Below is a small trained network, with its code and all its weights. Each question gives an input and a class and asks what happens when units are switched off, that is, made to give their printed mean instead of their output.

import numpy as np


def w(rows, s, z=0):
    codes = np.array(rows[::2]) - 128.0
    scale = np.full(codes.shape[1], s)
    scale[-1] = z or s
    return codes * scale


def norm(h):
    return h / np.sqrt((h * h).mean(-1, keepdims=True) + 1e-5)


def f(y):
    return np.maximum(y, 0)


def log_softmax(a):
    a = a - a.max(-1, keepdims=True)
    return a - np.log(np.exp(a).sum(-1, keepdims=True))


def net(x, mask):
    res = np.array(x, float).reshape(1, 8) / 4 @ E
    u = 0
    for l in range(2):
        y = f(norm(res) @ A[l][:, :-1].T + A[l][:, -1])
        res = res + np.where(mask[u : u + 10], y, B[l][:, -1]) @ B[l][:, :-1]
        u += 10
    return log_softmax(norm(res)[-1] @ U[:, :-1].T + U[:, -1])


A, B = {}, {}
E = w([
[123,126,128],'x0',
[132,129,125],'x1',
[129,130,126],'x2',
[128,125,129],'x3',
[36,110,103],'x4',
[130,128,128],'x5',
[86,135,255],'x6',
[150,32,140],'x7',
],0.0089)
A[0] = w([
[123,108,50,17],'0.n0',
[190,138,104,130],'0.n1',
[171,5,89,84],'0.n2',
[50,95,92,74],'0.n3',
[130,82,149,53],'0.n4',
[113,218,85,4],'0.n5',
[207,123,174,78],'0.n6',
[118,99,160,158],'0.n7',
[44,103,126,107],'0.n8',
[103,105,211,60],'0.n9',
],0.018,0.0022)
B[0] = w([
[131,174,14,205],'0.n0',
[170,125,74,197],'0.n1',
[3,64,221,254],'0.n2',
[252,114,135,202],'0.n3',
[86,64,154,168],'0.n4',
[40,153,241,218],'0.n5',
[235,81,104,217],'0.n6',
[69,71,103,183],'0.n7',
[235,90,133,204],'0.n8',
[29,101,25,235],'0.n9',
],0.02,0.0073)
A[1] = w([
[231,97,106,115],'1.n0',
[124,160,177,119],'1.n1',
[74,125,26,123],'1.n2',
[105,221,226,119],'1.n3',
[117,179,187,83],'1.n4',
[47,97,2,135],'1.n5',
[169,139,129,3],'1.n6',
[92,113,30,119],'1.n7',
[206,96,97,24],'1.n8',
[138,100,186,88],'1.n9',
],0.015,0.0024)
B[1] = w([
[180,71,73,182],'1.n0',
[126,69,126,146],'1.n1',
[136,220,146,204],'1.n2',
[19,52,103,172],'1.n3',
[65,77,127,151],'1.n4',
[153,250,135,249],'1.n5',
[122,95,147,136],'1.n6',
[159,188,177,202],'1.n7',
[180,91,97,169],'1.n8',
[87,126,75,151],'1.n9',
],0.022,0.012)
U = w([
[108,243,141,115],'0',
[2,71,149,96],'1',
[111,137,103,204],'2',
[106,139,114,178],'3',
[111,133,108,169],'4',
[182,82,76,2],'5',
],0.011,0.0057)

Each question gives the input, the list of numbers given to net, and the class t.
The units are the neurons (one row each of A and B). Each row of codes is followed by its name. A weight is (code - 128) times the scale printed after its matrix; where a second scale follows, it is the last column's (A, B and U).
mask holds one flag per neuron, layer by layer. A switched-off neuron (its flag False) gives its mean, the last column of its row in B, instead of its output. The means were averaged over made-up inputs and are rounded, as every weight is.
A unit's drop is (log p(t) with every unit on - log p(t) with that unit switched off) / (log p(t) with every unit on - log p(t) with every unit switched off).
The circuit of an input: a set's keep is (log p(t) with only the set's units on - log p(t) with every unit switched off) / (log p(t) with every unit on - log p(t) with every unit switched off). Starting from the 12 units with the biggest drops (on a tie, the unit counted first), units are removed one at a time, each time the one whose removal leaves the highest keep (on an exact tie, the one counted first), for as long as the keep stays at least 0.8.
units of the circuit, in order: the units of the circuit, biggest drop first
unit that matters most: the unit with the biggest drop
top k neurons: the k neurons with the biggest drops, biggest first
top k neurons in layer l: the k neurons of layer l with the biggest drops, biggest first
drop of u: that unit's drop, to one decimal
input [-6,-3,-4,5,-8,5,5,1], class 5: top 2 neurons in layer 0 : [0.n6; 0.n0]
input [-8,-5,-4,6,7,-1,8,6], class 0: units of the circuit, in order : [0.n2]
input [-1,-3,-1,-1,5,2,3,-2], class 5: top 2 neurons : [0.n8; 0.n3]
input [0,1,2,2,0,0,-3,-4], class 1: units of the circuit, in order : [0.n5; 1.n5]
input [-8,-7,8,4,2,-7,7,6], class 0: top 4 neurons : [0.n9; 1.n5; 0.n2; 0.n5]
input [3,-1,-7,-1,4,4,-8,4], class 0: top 2 neurons in layer 0 : [0.n0; 0.n2]
input [8,-7,8,5,3,6,-7,5], class 0: top 3 neurons : [0.n0; 0.n2; 0.n5]
input [-4,8,3,3,7,-3,-8,0], class 0: top 3 neurons : [0.n0; 0.n6; 0.n2]
input [-8,8,-3,-3,7,-8,-4,-8], class 1: top 2 neurons : [0.n5; 0.n9]
input [8,4,0,-4,5,-5,3,-7], class 1: top 2 neurons in layer 0 : [0.n5; 0.n6]
input [4,1,-8,-1,-7,-6,0,-5], class 5: top 3 neurons : [0.n6; 0.n2; 0.n1]
input [-2,7,-7,1,8,3,4,2], class 5: top 2 neurons : [0.n8; 0.n3]
input [6,5,1,-5,-8,7,-5,-3], class 5: top 2 neurons : [0.n9; 1.n5]
input [-5,5,0,4,-3,5,-8,7], class 0: unit that matters most : 0.n0
input [-2,-7,4,-7,-4,-7,0,8], class 1: drop of 1.n1 : 0.0
input [-3,7,1,6,0,0,1,8], class 1: drop of 0.n2 : 0.2
input [-6,5,-5,4,-2,-6,-2,6], class 1: drop of 0.n2 : 1.0
input [-3,4,1,-3,-8,-3,-2,-4], class 5: drop of 1.n5 : 0.1
